Here is a tiny trained network, its code and every weight. The questions are about switching its units off for an input and a target symbol, where a switched-off unit gives its printed mean instead of its output.

import numpy as np


def w(rows, s, z=0):
    codes = np.array(rows[::2]) - 128.0
    scale = np.full(codes.shape[1], s)
    scale[-1] = z or s
    return codes * scale


def f(y):
    return np.maximum(y, 0)


def softmax(a):
    e = np.exp(a - a.max(-1, keepdims=True))
    return e / e.sum(-1, keepdims=True)


def log_softmax(a):
    a = a - a.max(-1, keepdims=True)
    return a - np.log(np.exp(a).sum(-1, keepdims=True))


def net(x, mask):
    ids = ['ΓΔΠΩβζλμξσψ'.index(c) for c in x.split()]
    T = len(ids)
    res = E[ids] + P[:T]
    r = res
    for j in range(2):
        rows = slice(2 * j, 2 * j + 2)
        q, k, v = (r @ M[0][rows].T for M in (Q, K, V))
        z = softmax(np.where(np.tri(T) > 0, q @ k.T / 2**0.5, -1e9)) @ v
        o = O[0][rows]
        res = res + np.where(mask[j], z, o[:, -1]) @ o[:, :-1]
    y = f(res @ A[0][:, :-1].T + A[0][:, -1])
    res = res + np.where(mask[2:10], y, B[0][:, -1]) @ B[0][:, :-1]
    return log_softmax(res[-1] @ U[:, :-1].T + U[:, -1])


Q, K, V, O, A, B = {}, {}, {}, {}, {}, {}
E = w([
[152,128,101,109],'Γ',
[139,174,157,154],'Δ',
[111,168,112,162],'Π',
[108,253,103,77],'Ω',
[200,145,146,122],'β',
[59,155,168,135],'ζ',
[229,115,83,116],'λ',
[160,108,40,148],'μ',
[114,109,164,241],'ξ',
[171,82,154,177],'σ',
[81,144,176,4],'ψ',
],0.014)
P = w([
[156,255,179,168],'0',
[147,235,151,158],'1',
[125,205,136,147],'2',
[116,171,120,127],'3',
[108,143,104,112],'4',
[112,132,84,106],'5',
[119,111,87,98],'6',
],0.0057)
Q[0] = w([
[38,109,197,19],'head 1',
[135,100,107,199],'head 1',
[37,116,159,1],'head 2',
[9,72,215,87],'head 2',
],0.028)
K[0] = w([
[118,255,149,86],'head 1',
[181,90,129,191],'head 1',
[124,8,202,206],'head 2',
[132,135,231,229],'head 2',
],0.024)
V[0] = w([
[61,153,136,251],'head 1',
[55,180,65,83],'head 1',
[166,159,77,163],'head 2',
[59,153,199,42],'head 2',
],0.014)
O[0] = w([
[27,37,196,64,145],'head 1',
[127,154,40,7,183],'head 1',
[213,104,113,173,253],'head 2',
[57,254,175,228,99],'head 2',
],0.0085,0.0052)
A[0] = w([
[191,241,161,118,168],'neuron 1',
[92,214,129,159,185],'neuron 2',
[196,158,84,160,211],'neuron 3',
[161,54,119,150,131],'neuron 4',
[86,186,92,141,145],'neuron 5',
[83,120,131,187,2],'neuron 6',
[175,90,91,249,160],'neuron 7',
[21,174,71,163,54],'neuron 8',
],0.015,0.0047)
B[0] = w([
[145,1,204,174,243],'neuron 1',
[21,191,14,142,237],'neuron 2',
[129,176,63,220,252],'neuron 3',
[57,119,71,96,214],'neuron 4',
[158,121,102,34,204],'neuron 5',
[145,24,126,148,166],'neuron 6',
[165,187,225,42,235],'neuron 7',
[250,119,174,107,210],'neuron 8',
],0.018,0.016)
U = w([
[46,50,149,146,164],'Γ',
[79,205,56,183,221],'Δ',
[3,139,165,241,147],'Π',
[229,36,95,176,76],'Ω',
[232,203,162,146,82],'β',
[85,144,213,147,139],'ζ',
[185,74,220,172,126],'λ',
[122,115,198,63,181],'μ',
[182,90,137,115,2],'ξ',
[165,117,144,127,102],'σ',
[128,166,182,228,109],'ψ',
],0.0049,0.0054)

Each question gives the input, a string of symbols that net reads in full, and the target symbol t.
The units are the heads (2 rows each of Q, K, V and O) and the neurons (one row each of A and B). Each row of codes is followed by its name. A weight is (code - 128) times the scale printed after its matrix; where a second scale follows, it is the last column's (O, A, B and U).
mask holds one flag per unit, heads first, then neurons. A switched-off unit (its flag False) gives its mean, the last column of its rows in O or B, instead of its output. The means were averaged over made-up inputs and are rounded, as every weight is.
A unit's drop is (log p(t) with every unit on - log p(t) with that unit switched off) / (log p(t) with every unit on - log p(t) with every unit switched off).
The circuit of an input: a set's keep is (log p(t) with only the set's units on - log p(t) with every unit switched off) / (log p(t) with every unit on - log p(t) with every unit switched off). Starting from all 10 units, units are removed one at a time, each time the one whose removal leaves the highest keep (on an exact tie, the one counted first), for as long as the keep stays at least 0.8.
units of the circuit, in order: the units of the circuit, biggest drop first
unit that matters most: the unit with the biggest drop
k most important neurons: the k neurons with the biggest drops, biggest first
heads that matter: for each layer, one digit per head in row order, 1 if its drop is at least 0.15 and else 0, layers parted by /
input Ω μ ζ λ, target ψ: unit that matters most	neuron 1
input μ μ ψ, target Ω: 2 most important neurons	[neuron 2; neuron 7]
input Δ λ β, target β: units of the circuit, in order	[neuron 7; head 1]
input μ β Ω, target Ω: 3 most important neurons	[neuron 2; neuron 7; neuron 4]
input Δ ψ Γ, target Ω: 2 most important neurons	[neuron 8; neuron 1]
input β Γ Ω λ β β, target Π: 3 most important neurons	[neuron 1; neuron 2; neuron 8]
input Γ ξ σ β, target μ: 2 most important neurons	[neuron 3; neuron 2]
input ξ ψ Δ ψ Π, target Ω: 2 most important neurons	[neuron 8; neuron 6]
input μ σ Π Π, target μ: units of the circuit, in order	[head 1; neuron 3; neuron 7]
input λ μ λ Γ β σ β, target μ: 3 most important neurons	[neuron 2; neuron 7; neuron 4]
input ζ σ μ, target μ: units of the circuit, in order	[head 1; neuron 7; neuron 4; head 2]
input β μ Δ, target Δ: units of the circuit, in order	[neuron 1; head 2]
input β λ Γ, target β: heads that matter	11
input λ β μ ψ μ Δ, target Ω: units of the circuit, in order	[neuron 8; head 2; neuron 7]
input Ω σ λ ξ, target λ: units of the circuit, in order	[neuron 6; head 1; head 2; neuron 4]
input μ ψ β ψ Δ Ω, target Ω: heads that matter	10
input β Ω Γ μ, target β: units of the circuit, in order	[head 2; neuron 4; neuron 7]
input σ μ λ β Γ μ, target Δ: heads that matter	01
input μ ξ λ, target Γ: units of the circuit, in order	[head 1; neuron 4; head 2]
input Δ μ ξ Π, target Γ: heads that matter	11
input ψ λ Π σ λ, target μ: units of the circuit, in order	[head 1; neuron 7]
input λ ψ Γ, target Ω: 4 most important neurons	[neuron 1; neuron 8; neuron 5; neuron 6]
input β μ ψ, target Ω: unit that matters most	head 1
input Ω β λ σ β, target Π: unit that matters most	head 2
input λ μ ψ Δ, target Ω: heads that matter	01
input λ μ σ λ, target μ: units of the circuit, in order	[head 1; neuron 7; neuron 4; head 2]
input β Ω μ ζ β μ Γ, target Δ: units of the circuit, in order	[neuron 1]
input μ μ Γ, target Δ: units of the circuit, in order	[neuron 1; neuron 8]
input μ ψ β, target Ω: 2 most important neurons	[neuron 8; neuron 1]
